Below is a small trained network, with its code and all its weights. Each question gives an input and a target symbol and asks what happens when units are switched off, that is, made to give their printed mean instead of their output.

import numpy as np


def w(rows, s, z=0):
    codes = np.array(rows[::2]) - 128.0
    scale = np.full(codes.shape[1], s)
    scale[-1] = z or s
    return codes * scale


def norm(h):
    return h / np.sqrt((h * h).mean(-1, keepdims=True) + 1e-5)


def f(y):
    return y / 2 * (1 + np.tanh(0.7978845608 * (y + 0.044715 * y**3)))


def softmax(a):
    e = np.exp(a - a.max(-1, keepdims=True))
    return e / e.sum(-1, keepdims=True)


def log_softmax(a):
    a = a - a.max(-1, keepdims=True)
    return a - np.log(np.exp(a).sum(-1, keepdims=True))


def net(x, mask):
    ids = ['βγεηθλμξπστψω'.index(c) for c in x.split()]
    T = len(ids)
    res = E[ids] + P[:T]
    u = 0
    for l in range(2):
        q, k, v = (norm(res) @ M[l].T for M in (Q, K, V))
        z = softmax(np.where(np.tri(T) > 0, q @ k.T / 2**0.5, -1e9)) @ v
        res = res + np.where(mask[u], z, O[l][:, -1]) @ O[l][:, :-1]
        u += 1
        y = f(norm(res) @ A[l][:, :-1].T + A[l][:, -1])
        res = res + np.where(mask[u : u + 16], y, B[l][:, -1]) @ B[l][:, :-1]
        u += 16
    return log_softmax(norm(res)[-1] @ U[:, :-1].T + U[:, -1])


Q, K, V, O, A, B = {}, {}, {}, {}, {}, {}
E = w([
[138,79,115,127],'β',
[121,44,100,113],'γ',
[161,52,132,151],'ε',
[124,17,117,131],'η',
[149,46,140,158],'θ',
[248,253,57,124],'λ',
[111,62,103,114],'μ',
[117,137,157,81],'ξ',
[64,127,148,161],'π',
[145,124,21,244],'σ',
[123,39,136,148],'τ',
[161,61,172,184],'ψ',
[123,59,112,140],'ω',
],0.024)
P = w([
[113,4,87,122],'0',
[115,22,96,115],'1',
[115,46,101,107],'2',
[121,60,110,105],'3',
[123,76,116,107],'4',
[128,83,125,107],'5',
[133,93,132,112],'6',
[138,100,143,110],'7',
[141,107,149,115],'8',
[142,119,160,117],'9',
[154,133,169,122],'10',
[154,142,174,114],'11',
[153,131,181,112],'12',
],0.011)
Q[0] = w([
[60,246,138,57],'0.h0',
[236,2,180,138],'0.h0',
],0.0093)
K[0] = w([
[186,97,33,138],'0.h0',
[78,249,245,123],'0.h0',
],0.012)
V[0] = w([
[240,37,135,107],'0.h0',
[33,118,76,253],'0.h0',
],0.0048)
O[0] = w([
[169,51,9,88,254],'0.h0',
[11,166,2,106,41],'0.h0',
],0.0086,0.0029)
A[0] = w([
[206,247,115,127,154],'0.n0',
[191,106,57,83,33],'0.n1',
[115,100,85,97,123],'0.n2',
[194,86,158,128,86],'0.n3',
[82,93,213,186,134],'0.n4',
[142,138,188,196,50],'0.n5',
[82,120,81,142,86],'0.n6',
[156,154,191,58,180],'0.n7',
[154,179,157,193,82],'0.n8',
[88,172,127,60,139],'0.n9',
[99,181,189,143,111],'0.n10',
[119,254,122,63,81],'0.n11',
[61,149,141,213,69],'0.n12',
[198,95,100,110,3],'0.n13',
[152,172,178,101,85],'0.n14',
[181,185,114,114,75],'0.n15',
],0.015,0.0052)
B[0] = w([
[197,200,149,96,158],'0.n0',
[123,54,54,136,191],'0.n1',
[122,76,78,82,194],'0.n2',
[110,47,136,134,254],'0.n3',
[92,112,81,30,208],'0.n4',
[72,124,53,97,139],'0.n5',
[106,112,208,93,143],'0.n6',
[182,64,187,158,194],'0.n7',
[152,118,55,115,125],'0.n8',
[191,66,126,134,147],'0.n9',
[55,74,176,60,115],'0.n10',
[199,121,160,142,149],'0.n11',
[189,100,105,95,133],'0.n12',
[120,53,108,144,182],'0.n13',
[146,84,196,168,127],'0.n14',
[178,254,168,127,132],'0.n15',
],0.0087,0.0072)
Q[1] = w([
[172,6,71,118],'1.h0',
[70,114,101,137],'1.h0',
],0.02)
K[1] = w([
[252,201,129,117],'1.h0',
[35,191,125,120],'1.h0',
],0.015)
V[1] = w([
[130,220,34,196],'1.h0',
[60,59,70,255],'1.h0',
],0.0087)
O[1] = w([
[139,139,8,182,4],'1.h0',
[66,227,150,191,152],'1.h0',
],0.014,0.0036)
A[1] = w([
[119,132,183,180,104],'1.n0',
[45,187,166,63,85],'1.n1',
[128,155,76,220,106],'1.n2',
[156,116,126,153,104],'1.n3',
[187,103,110,84,150],'1.n4',
[65,155,159,107,98],'1.n5',
[132,133,149,228,107],'1.n6',
[115,156,179,101,179],'1.n7',
[199,158,91,152,185],'1.n8',
[119,92,159,154,128],'1.n9',
[64,140,133,145,156],'1.n10',
[126,108,23,138,109],'1.n11',
[82,128,250,91,111],'1.n12',
[174,132,194,129,101],'1.n13',
[96,119,156,141,142],'1.n14',
[128,223,136,102,254],'1.n15',
],0.024,0.014)
B[1] = w([
[182,110,80,134,131],'1.n0',
[212,191,30,19,148],'1.n1',
[57,159,80,155,143],'1.n2',
[109,120,98,125,133],'1.n3',
[181,94,122,120,248],'1.n4',
[165,172,95,28,140],'1.n5',
[90,174,26,152,130],'1.n6',
[188,111,122,123,176],'1.n7',
[36,22,91,126,176],'1.n8',
[131,182,144,175,210],'1.n9',
[89,199,129,120,161],'1.n10',
[209,163,120,124,205],'1.n11',
[244,150,142,87,243],'1.n12',
[64,9,151,139,168],'1.n13',
[154,174,147,77,171],'1.n14',
[253,118,96,134,163],'1.n15',
],0.013,0.012)
U = w([
[191,100,21,148,28],'β',
[63,46,56,71,100],'γ',
[139,88,115,215,106],'ε',
[18,44,155,98,124],'η',
[77,124,181,220,161],'θ',
[149,157,114,145,55],'λ',
[26,123,89,8,109],'μ',
[169,89,225,116,135],'ξ',
[147,193,73,2,98],'π',
[101,171,47,189,240],'σ',
[66,162,177,76,190],'τ',
[164,211,150,187,128],'ψ',
[43,158,137,103,254],'ω',
],0.02,0.0089)

Each question gives the input, a string of symbols that net reads in full, and the target symbol t.
The units are the heads (2 rows each of Q, K, V and O) and the neurons (one row each of A and B). Each row of codes is followed by its name. A weight is (code - 128) times the scale printed after its matrix; where a second scale follows, it is the last column's (O, A, B and U).
mask holds one flag per unit, layer by layer, with each layer's heads first. A switched-off unit (its flag False) gives its mean, the last column of its rows in O or B, instead of its output. The means were averaged over made-up inputs and are rounded, as every weight is.
A unit's drop is (log p(t) with every unit on - log p(t) with that unit switched off) / (log p(t) with every unit on - log p(t) with every unit switched off).
The circuit of an input: a set's keep is (log p(t) with only the set's units on - log p(t) with every unit switched off) / (log p(t) with every unit on - log p(t) with every unit switched off). Starting from the 12 units with the biggest drops (on a tie, the unit counted first), units are removed one at a time, each time the one whose removal leaves the highest keep (on an exact tie, the one counted first), for as long as the keep stays at least 0.8.
circuit, biggest first: the units of the circuit, biggest drop first
top k neurons: the k neurons with the biggest drops, biggest first
top k neurons in layer l: the k neurons of layer l with the biggest drops, biggest first
drop of u: that unit's drop, to one decimal
input ξ π σ ψ ψ η π β ε β, target π: top neuron in layer 0 : [0.n6]
input ε ω ε θ, target θ: top 3 neurons : [1.n12, 0.n4, 1.n4]
input ω ω ξ β τ η β ξ γ, target ξ: circuit, biggest first : [1.h0, 0.h0]
input ω β ε, target ε: top 2 neurons : [1.n12, 0.n4]
input ε ω θ γ, target γ: top 2 neurons in layer 1 : [1.n12, 1.n15]
input θ σ ω θ ξ θ η π ε τ σ θ β, target σ: top 2 neurons in layer 0 : [0.n9, 0.n0]
input β β η, target η: top 4 neurons in layer 1 : [1.n12, 1.n1, 1.n15, 1.n4]
input ψ θ ψ σ β π, target π: top 2 neurons in layer 0 : [0.n6, 0.n1]
input ψ μ η μ γ τ, target τ: top 3 neurons : [0.n7, 1.n4, 1.n10]
input λ ξ ξ π ξ λ, target ξ: top 2 neurons : [0.n15, 0.n0]
input ε θ η β μ, target μ: top 2 neurons in layer 1 : [1.n12, 1.n15]
input ψ ψ θ η λ ψ ξ, target β: top 2 neurons : [1.n13, 1.n11]
input β γ τ, target τ: top 3 neurons in layer 0 : [0.n7, 0.n4, 0.n6]
input ω γ ω, target ω: top 3 neurons in layer 1 : [1.n12, 1.n10, 1.n4]
input λ ξ η ξ η ξ π θ, target β: circuit, biggest first : [1.h0]
input β λ ψ, target β: top 2 neurons : [1.n11, 1.n13]
input ξ θ θ β π ψ, target π: drop of 0.h0 : 0.9
input β θ τ ξ ε π ψ, target π: drop of 0.h0 : 1.0
input θ η θ, target θ: drop of 1.h0 : 0.9
input ξ ξ π, target π: top neuron in layer 1 : [1.n1]
input η β θ β μ μ θ η η, target η: top 2 neurons in layer 1 : [1.n12, 1.n15]
input η β μ, target μ: top 2 neurons in layer 0 : [0.n6, 0.n2]
